The symbols move the units like this.
!: q285->q406, q243->q104, q517->q618, q929->q942, q389->q529, q210->q174, q601->q723, q944->q717, q110->q329, q28->q645, q347->q63, q565->q795, q486->q951, q191->q852, q631->q424, q766->q944, q756->q804, q942->q144, q680->q332, q94->q174, q231->q930, q744->q426, q32->q565, q293->q613, q395->q227, q147->q680, q883->q425, q334->q395, q332->q744, q723->q28, q645->q517, q145->q243, q717->q530, q128->q519, q519->q744, q610->q680, q104->q972, q91->q82, q2->q15, q376->q503, q56->q610, q74->q661, q206->q259, q959->q383, q425->q406, q632->q285, q850->q503, q523->q334, q529->q768, q73->q631, q426->q143, q259->q424, q63->q937, q406->q18, q703->q210, q895->q389, q158->q74, q82->q110, q503->q147, q661->q486, q852->q206, q144->q901, q383->q351, q329->q462, q271->q601, q705->q911, q662->q145, q613->q565, q55->q756, q250->q150, q462->q972, q150->q727, q768->q672, q18->q661, q951->q91, q727->q389, q937->q937, q351->q347, q407->q662, q174->q517, q901->q231, q357->q140, q672->q332, q424->q705, q143->q895, q227->q332, q368->q56, q411->q523, q930->q564, q795->q74, q618->q753, q564->q94, q794->q368, q15->q411, q753->q703, q972->q804, q804->q128, q140->q104, q911->q174, q530->q140
%: q285->q462, q243->q972, q517->q140, q929->q424, q389->q227, q210->q140, q601->q424, q944->q530, q110->q929, q28->q517, q347->q937, q565->q766, q486->q231, q191->q206, q631->q944, q766->q717, q756->q357, q942->q901, q680->q425, q94->q850, q231->q564, q744->q376, q32->q795, q293->q601, q395->q82, q147->q744, q883->q406, q334->q227, q332->q426, q723->q645, q645->q618, q145->q631, q717->q140, q128->q55, q519->q143, q610->q852, q104->q804, q91->q110, q2->q411, q376->q503, q56->q929, q74->q486, q206->q424, q959->q351, q425->q18, q632->q91, q850->q147, q523->q395, q529->q672, q73->q766, q426->q895, q259->q705, q63->q73, q406->q632, q703->q32, q895->q15, q158->q661, q82->q329, q503->q680, q661->q951, q852->q259, q144->q231, q383->q717, q329->q250, q271->q959, q705->q174, q662->q243, q613->q723, q55->q271, q250->q727, q462->q329, q150->q389, q768->q332, q18->q144, q951->q368, q727->q662, q937->q631, q351->q63, q407->q462, q174->q74, q901->q930, q357->q383, q672->q744, q424->q911, q143->q2, q227->q662, q368->q610, q411->q334, q930->q94, q795->q911, q618->q944, q564->q376, q794->q56, q15->q523, q753->q210, q972->q28, q804->q55, q140->q565, q911->q158, q530->q259

The rows follow the links: the fewer symbols apart two units are, the more alike their rows tend to be.

Each row is also shifted at random along 6 hidden directions that mean nothing.

Row, then unit:
-61,56,12,-212,145,9,-32,129,-121,67,10,31,-40,-70,-40,-6,70,133,-6,-5,12,-81,173,108,141,-52,-31,-133,-41,100,-122,-90,57,-31,-175,-77,-68,63,31,-68,-63,57,-135,33,-71,55,-88,32,-158,-63,52,-91,6,-86,93,113,-78
unit: q794
45,177,69,-158,-38,26,-26,113,-89,-127,32,109,-4,7,-26,-86,-51,-2,-81,82,-67,62,73,54,54,122,18,80,42,-63,66,86,-44,-88,-69,-62,-55,-56,-3,98,18,119,-31,-56,-76,-26,2,46,-31,69,-1,71,70,1,-89,-69,64
unit: q766
-18,32,90,-110,-48,80,6,71,-22,-7,-1,102,23,33,56,-83,-134,152,51,-3,-94,-131,275,55,30,180,-44,-1,58,19,32,76,-132,89,-77,-5,-6,-40,-49,195,28,97,-71,-65,-118,74,19,-3,44,0,-80,95,23,-22,-70,-40,-88
unit: q32
72,168,-55,-139,-10,83,141,78,-28,58,-59,51,-115,17,38,-77,186,-57,-18,39,9,-161,72,2,7,42,-23,-21,25,23,103,47,33,-59,-64,-76,-8,88,-52,14,-68,5,-18,-21,-73,27,-21,18,-37,-50,-50,-96,-48,-164,78,80,-152
unit: q503
-99,-15,-56,5,47,-103,-58,60,133,-4,68,2,-30,61,-96,-93,-108,-39,83,-146,53,18,-3,-27,66,21,33,31,-26,135,32,-55,-45,35,-26,-15,67,134,16,-165,-130,-2,-13,30,-50,68,-57,-139,24,-4,108,225,-8,-57,76,4,78
unit: q110
99,128,-39,-96,-7,110,44,-8,-95,74,12,18,66,-2,-57,172,-36,9,-102,133,-3,182,85,-54,-135,-9,109,-62,13,-108,-117,51,-7,-44,-35,32,-176,-77,90,8,-76,37,-129,-55,50,-11,171,77,-72,-49,8,-75,9,76,75,154,111
unit: q530
-120,-119,66,44,-21,-16,24,-70,30,-28,38,-6,-17,40,-101,38,-93,58,29,-72,-16,90,-27,-29,-18,8,-36,19,-7,-7,49,-5,49,121,28,54,60,68,94,2,61,57,-54,66,-129,9,-59,111,53,7,23,51,14,101,-123,-82,-8
unit: q661
45,109,-69,-70,-72,209,131,94,-24,38,-94,-16,-65,13,64,-52,160,-18,3,155,69,-273,48,27,79,48,-99,68,34,35,168,52,17,15,-28,-42,22,63,-129,49,-109,-43,-38,1,-18,101,-51,103,25,-47,-20,-122,73,-185,52,39,-228
unit: q680
-13,-242,34,245,61,-77,-37,-43,81,-107,96,45,34,104,10,-66,-129,127,141,-44,64,8,41,-56,-25,42,121,10,13,-54,-46,36,-137,75,147,82,108,101,-1,57,112,-86,33,-89,73,59,161,-208,59,-107,-82,82,9,66,13,101,64
unit: q150
22,109,9,-55,8,65,13,-20,-86,132,-42,52,30,-94,19,99,53,-108,-147,205,89,180,-69,51,63,-37,54,147,11,-157,26,-7,82,-60,-114,-1,-64,-98,82,-22,-95,41,100,46,118,-117,29,189,-55,36,51,-173,150,39,39,-61,59
unit: q73
-109,79,-78,-120,32,-109,-82,65,110,46,64,52,-43,71,-81,-125,-83,-146,78,-168,61,13,-24,-34,80,15,36,33,-17,156,147,-55,-76,-3,-43,-56,6,180,1,-187,-238,17,-3,106,-108,87,-64,-153,-6,58,90,265,-22,-106,101,15,116
unit: q82
-26,-87,-29,-106,117,-9,-11,126,-111,-183,-141,17,-80,136,-63,-75,-78,303,-55,132,-162,-178,35,56,91,-56,28,-213,39,40,-33,107,-47,-150,-17,130,-88,42,-59,58,264,43,-146,-131,32,17,-87,44,97,157,54,-85,-127,115,-54,63,-83
unit: q883
-127,-146,65,91,-32,32,-90,116,-21,-226,117,-41,60,8,59,-37,-24,178,19,148,-71,-171,-47,-1,37,27,48,-48,7,57,182,88,-115,-87,27,-88,-42,61,-149,8,68,-99,0,57,1,51,-33,-51,34,41,-70,92,-53,51,-93,12,58
unit: q395
-98,-24,-33,68,-38,52,-9,-17,23,256,-25,-41,74,-96,180,35,52,20,52,71,51,-213,67,-3,26,-28,25,-82,-21,54,85,-74,-88,49,-130,-30,-126,-38,-136,-20,-149,-78,92,53,132,44,36,-29,47,41,-53,-75,-54,-66,111,60,-2
unit: q334
-48,-85,17,-31,142,-1,67,25,-57,77,-76,15,-99,-51,-66,105,84,158,-104,57,-154,89,20,14,-127,-149,93,-116,-18,30,-54,81,133,-92,-23,-34,-53,61,140,-84,85,25,38,70,16,-136,-54,80,-28,-8,11,-182,-138,144,24,45,0
unit: q144
61,89,15,-155,-48,177,-9,138,-7,-6,-33,7,59,-23,107,-7,-50,94,-44,139,-107,-138,290,71,-43,188,-52,18,52,62,11,131,-132,-3,-90,-65,-24,-90,-73,128,-61,-59,-67,-41,33,44,44,27,19,-70,-56,16,20,-35,65,20,-71
unit: q517
3,-85,-49,92,11,42,-43,14,119,112,-80,26,33,18,63,-57,-97,18,78,20,71,-117,100,-5,33,20,14,80,19,92,48,34,-107,76,53,47,61,32,-92,13,-181,-129,104,-24,169,96,77,-173,43,-19,70,50,82,-30,125,41,2
unit: q407
-3,146,0,-348,156,55,-8,5,-133,181,37,133,-35,5,12,140,-8,-32,-100,83,-113,152,157,135,-20,-48,82,-111,4,-19,-83,27,-72,-38,-117,16,-198,-24,176,18,-17,148,-117,85,-105,15,-14,134,-82,-7,-89,-80,-8,-3,101,22,23
unit: q703
-29,13,87,-85,19,60,72,180,-22,-61,-92,125,-127,-57,-3,-167,94,222,-19,-4,-187,-193,223,31,-21,56,-27,-31,20,148,132,143,46,-66,-50,-184,27,68,-86,89,1,73,62,18,-106,-24,-91,-81,-62,45,18,-41,-99,-6,-86,-16,-122
unit: q231
-34,-207,40,151,25,149,9,-37,-27,84,33,28,33,-30,128,88,46,67,23,232,102,-76,0,68,25,-62,64,80,5,-79,98,70,-63,82,121,22,-17,30,-74,107,-40,-123,99,51,136,89,87,22,-15,-89,-98,-133,147,26,51,44,-63
unit: q389
-75,-39,45,-46,-6,-16,23,-60,-23,39,45,77,-39,23,-87,34,-89,32,20,-95,-36,118,7,-15,-32,-34,-15,-5,-6,-8,33,-12,34,102,32,30,-40,60,116,41,5,144,-47,72,-178,32,-48,87,-12,45,4,36,8,89,-102,-52,16
unit: q158
0,10,37,105,-204,123,69,-44,62,24,18,26,66,-27,-27,37,-100,16,27,9,12,9,38,-54,-106,76,-80,161,15,-14,85,48,30,163,106,3,-12,-13,6,114,-103,74,2,21,-101,56,25,65,49,4,1,66,135,45,-137,-104,-52
unit: q911
26,16,-39,-94,87,74,67,-61,-113,80,45,42,-66,18,63,88,174,-123,-21,129,83,7,-123,56,42,-130,24,-39,-8,-103,59,4,9,-18,41,15,-77,76,26,17,10,7,-23,87,-52,59,2,120,-86,-38,-128,-181,30,-82,63,94,-73
unit: q332
57,70,54,29,-62,-68,-27,57,-18,-255,53,129,21,7,-118,-74,-97,159,-58,-19,-153,14,-37,-31,-44,4,-35,9,18,51,-99,31,47,-85,152,-46,-47,11,-19,87,150,184,-49,-124,-144,24,-58,-104,25,136,5,112,11,63,-211,-115,-40
unit: q705
68,29,-57,-45,-7,118,-4,-78,7,68,64,-170,125,-20,24,303,-33,-114,-102,135,7,245,-16,-14,-200,22,83,-2,20,-114,-111,21,-49,11,-21,54,-35,-98,170,-69,-10,-138,-93,80,144,-83,133,190,35,-198,-80,-31,19,74,144,66,131
unit: q613
-97,28,41,81,-88,-66,-74,-23,25,-117,120,-38,19,-88,79,-7,58,-147,-19,9,-19,-53,-272,-6,40,-35,-49,77,-17,45,194,-47,-5,-69,69,-111,-42,-22,-108,-53,14,13,103,122,-92,2,-155,18,40,135,-64,96,-10,-33,-150,-197,38
unit: q15
62,151,-33,-85,32,10,13,-29,-42,173,-30,40,64,-25,21,64,-60,-19,-66,64,-8,119,129,22,-47,32,106,-19,12,-105,-172,-28,-46,-27,-138,61,-100,-128,89,5,-11,52,-15,-105,126,-72,124,27,8,-12,-16,-65,0,36,117,67,88
unit: q944

From each start, follow one symbol. Which unit do you reach?
Answer with the unit's name.
new walk
80,-56,-5,247,-129,46,20,-55,34,-168,41,-78,145,-33,-84,137,-59,126,-68,121,12,74,-153,-94,-155,-21,12,68,-8,-69,-135,20,89,-19,191,40,-24,-37,11,14,89,-13,-39,-103,90,-18,75,12,63,-21,15,-7,79,128,-105,-2,9
%
q705
new walk
-61,-102,6,121,86,-66,-71,-65,14,33,66,32,44,-58,122,29,46,-46,-14,92,38,-48,-202,87,91,-131,50,52,-28,-6,35,-64,-41,-42,101,1,-41,21,-33,-33,58,-31,155,57,85,16,-74,-39,30,48,-104,-39,56,-16,4,-107,-9
!
q332
new walk
-15,-55,-26,24,62,-158,-126,80,135,-170,-28,58,-28,79,-26,-216,-161,43,63,-117,-44,-98,-22,32,132,38,-24,63,8,168,9,7,-75,-58,86,33,106,54,-90,-28,36,-10,74,-82,13,63,-105,-248,94,102,107,228,8,-22,-15,-112,-16
%
q329
new walk
-33,109,-136,-164,165,-212,8,-28,-2,95,-128,66,-116,144,-99,-69,-46,-11,-12,-146,-63,-12,-68,14,80,-117,66,-213,5,70,-113,-87,3,-91,-98,148,-80,68,72,-122,126,148,-100,-108,-43,-9,-94,-37,106,159,76,-27,-179,-30,59,40,-26
!
q406
new walk
18,89,-9,-186,36,44,-16,-72,-73,31,156,-2,11,61,-100,227,-67,-163,-79,42,-40,384,-26,-4,-149,-16,114,-16,10,-142,-20,49,-44,9,-3,35,-113,-9,236,-60,6,57,-146,120,-103,-51,68,194,-67,-72,-84,62,3,105,24,46,177
!
q795
new walk
7,39,0,-6,-55,46,51,-92,19,57,70,33,31,-15,-48,155,-66,-47,-61,-4,-62,206,-16,-15,-169,0,20,77,18,-55,-33,39,49,75,80,13,-49,-5,162,31,17,107,-16,66,-101,-51,6,128,43,-37,-74,23,37,64,-54,-92,7
%
q74
new walk
-41,138,-134,-155,-28,-23,6,24,93,51,-46,11,-112,149,-144,-65,-87,-214,32,-95,42,48,-93,-89,39,-1,1,26,17,87,186,13,-52,7,3,47,-25,154,5,-145,-216,14,-69,63,-105,90,-56,-11,63,86,155,204,-13,-59,69,3,79
!
q406
new walk
-63,-57,-13,41,25,12,13,82,36,-52,99,-79,18,-2,-143,54,-13,154,20,-42,30,72,60,-69,-79,11,48,-48,-26,67,-58,-25,56,10,-17,-62,26,151,95,-157,-52,-57,-120,52,-38,8,48,-2,-74,-148,71,68,-31,40,67,168,73
%
q424
new walk
56,82,6,-22,26,-121,-70,23,79,-55,-21,31,87,-23,93,-92,-128,42,-17,-61,-98,-68,108,105,42,145,-21,44,16,56,-182,-59,-100,-34,-67,40,70,-156,-4,50,170,62,53,-184,82,-65,-43,-96,157,-6,-83,94,-16,-64,-5,-161,-56
!
q753
new walk
59,-70,-3,-2,182,-35,-103,10,-52,61,-60,100,21,-77,3,41,-8,30,-83,126,-21,131,-34,112,33,-173,95,20,-15,-27,-146,26,9,-108,85,42,-56,-66,48,-4,-1,-30,130,-26,198,-39,34,-63,-78,31,36,-128,99,75,92,-5,54
!
q243
new walk
-117,85,-98,-93,34,-124,-49,-7,151,124,28,21,-64,69,-125,-93,-103,-190,89,-242,79,49,-69,-25,93,-4,-11,58,-24,136,75,-126,-29,69,-63,23,34,147,53,-215,-208,55,1,84,-110,67,-98,-60,41,70,149,240,14,-94,76,-56,74
%
q110
new walk
67,-95,10,100,-38,2,-88,-18,99,-88,11,-32,32,2,-17,-49,-64,-96,45,-50,38,74,-27,-30,-23,16,-24,139,-2,44,41,74,-56,19,178,-13,117,-36,-60,29,-105,-149,90,-4,90,41,51,-136,-38,-32,64,139,103,30,9,-49,80
%
q972
new walk
-35,37,21,-63,-59,46,7,-75,8,89,53,74,20,-8,-14,62,-97,-44,2,-38,-28,101,57,26,-43,39,-25,79,7,-27,22,8,-16,120,13,41,-37,-6,94,67,-27,129,-21,41,-134,22,-19,110,18,24,-37,48,72,30,-79,-126,-3
!
q74
new walk
-19,-121,36,124,23,-56,96,32,49,-80,-1,-17,-61,37,-54,-51,10,222,21,-95,-131,-1,114,-103,-167,35,95,-103,5,16,-39,70,46,-31,-13,-58,82,75,61,-15,161,-21,3,-34,-6,-121,56,-99,32,-78,-42,-13,-195,122,-32,107,24
%
q930
new walk
-51,-24,51,-75,44,36,-37,160,-78,-185,78,-20,-15,-24,-73,-41,35,183,-6,22,-1,-90,85,55,100,44,-67,-43,-32,87,-55,-34,59,-47,-70,-89,45,88,-11,-32,15,3,-140,10,-116,67,-70,21,-99,-82,37,33,35,-26,-20,72,-53
!
q610
new walk
-122,-5,99,-221,7,171,45,129,-100,64,-36,125,-123,-60,-49,-30,47,113,-37,51,-107,-65,166,81,46,-10,-78,7,13,99,214,130,59,34,-55,-134,-55,98,5,80,-155,105,-25,179,-227,71,-138,146,-136,66,54,-59,52,20,-88,-55,-104
%
q231
new walk
17,-59,-77,189,14,-83,-40,-115,176,223,-4,31,68,-21,67,-47,-81,-135,108,-106,156,18,-1,-3,4,-22,29,132,-10,14,-44,-57,-73,128,75,72,91,6,-13,-35,-180,-91,192,-29,169,33,106,-208,59,-30,29,64,94,-68,136,-14,35
!
q145
new walk
-5,-21,-6,117,-12,10,7,14,32,-65,21,-101,63,-72,-18,31,40,82,-2,-4,101,-89,-61,26,65,-2,-110,54,-46,19,-156,-138,119,37,-13,12,77,18,12,-70,23,-25,-41,-46,41,15,-68,45,18,-91,30,-48,107,-64,0,5,-132
!
q680
new walk
98,75,-17,0,-95,133,-43,13,4,19,-90,-120,132,-171,78,127,33,-33,-129,135,-35,-25,0,82,-28,24,-141,105,5,33,-90,12,70,-23,17,-23,-7,-240,-53,44,-63,-101,45,-32,177,-53,-65,105,17,-29,34,-77,131,-11,2,-144,-68
%
q424
